Here is a tiny trained network, its code and every weight. The questions are about switching its units off for an input and a class, where a switched-off unit gives its printed mean instead of its output.

import numpy as np


def w(rows, s, z=0):
    codes = np.array(rows[::2]) - 128.0
    scale = np.full(codes.shape[1], s)
    scale[-1] = z or s
    return codes * scale


def f(y):
    return np.maximum(y, 0)


def log_softmax(a):
    a = a - a.max(-1, keepdims=True)
    return a - np.log(np.exp(a).sum(-1, keepdims=True))


def net(x, mask):
    res = np.array(x, float).reshape(1, 4) / 4 @ E
    y = f(res @ A[0][:, :-1].T + A[0][:, -1])
    res = res + np.where(mask, y, B[0][:, -1]) @ B[0][:, :-1]
    return log_softmax(res[-1] @ U[:, :-1].T + U[:, -1])


A, B = {}, {}
E = w([
[91,66,160,109,232,44,191,182,173],'x0',
[123,119,141,122,124,126,122,122,121],'x1',
[141,174,254,244,113,124,164,81,232],'x2',
[46,174,167,52,58,195,131,239,208],'x3',
],0.0066)
A[0] = w([
[18,184,156,50,67,213,148,241,198,200],'n1',
[66,35,137,108,230,36,209,190,173,92],'n2',
[129,71,3,2,133,149,65,182,14,83],'n3',
[176,178,206,208,96,159,125,101,181,2],'n4',
[219,73,86,196,196,75,136,28,58,80],'n5',
[161,185,78,137,53,209,46,91,79,48],'n6',
[167,190,98,142,36,199,64,77,107,57],'n7',
],0.0051,0.00089)
B[0] = w([
[180,53,39,177,67,218,69,115,180,244],'n1',
[186,197,137,60,206,93,90,187,59,216],'n2',
[3,124,193,191,85,67,222,42,187,254],'n3',
[64,142,202,131,119,64,196,88,143,205],'n4',
[175,51,35,191,65,195,65,131,169,239],'n5',
[158,203,159,60,195,89,141,178,73,208],'n6',
[178,201,156,51,184,71,112,170,56,205],'n7',
],0.0068,0.007)
U = w([
[169,50,64,170,78,194,28,131,153,136],'0',
[43,127,180,153,101,90,248,76,146,214],'1',
[179,180,147,47,176,101,88,191,79,2],'2',
],0.012,0.00077)

Each question gives the input, the list of numbers given to net, and the class t.
The units are the neurons (one row each of A and B). Each row of codes is followed by its name. A weight is (code - 128) times the scale printed after its matrix; where a second scale follows, it is the last column's (A, B and U).
mask holds one flag per neuron, in row order. A switched-off neuron (its flag False) gives its mean, the last column of its row in B, instead of its output. The means were averaged over made-up inputs and are rounded, as every weight is.
A unit's drop is (log p(t) with every unit on - log p(t) with that unit switched off) / (log p(t) with every unit on - log p(t) with every unit switched off).
most important unit: the unit with the biggest drop
k most important neurons: the k neurons with the biggest drops, biggest first
drop when u is switched off: that unit's drop, to one decimal
input [7,-4,-8,-8], class 0: most important unit -> n5
input [-5,8,-3,3], class 2: 3 most important neurons -> [n6; n5; n7]
input [0,2,-8,5], class 1: 2 most important neurons -> [n3; n5]
input [-4,-7,2,3], class 2: 2 most important neurons -> [n5; n3]
input [-7,6,5,0], class 2: 3 most important neurons -> [n3; n7; n6]
input [6,-4,-7,7], class 0: 2 most important neurons -> [n1; n4]
input [8,-7,4,3], class 2: 2 most important neurons -> [n2; n3]
input [8,7,-8,0], class 1: 3 most important neurons -> [n3; n7; n6]
input [6,4,-6,-3], class 1: 2 most important neurons -> [n3; n7]
input [-3,-3,5,6], class 0: 2 most important neurons -> [n1; n3]
input [0,7,4,-4], class 0: 2 most important neurons -> [n3; n5]
input [-2,3,-5,4], class 1: 2 most important neurons -> [n3; n5]
input [-3,-7,-1,0], class 2: drop when n4 is switched off -> 0.1
input [-4,0,-8,-3], class 1: drop when n6 is switched off -> 0.0
input [4,-8,-2,-6], class 0: most important unit -> n5
input [4,3,4,-5], class 0: drop when n5 is switched off -> 0.6
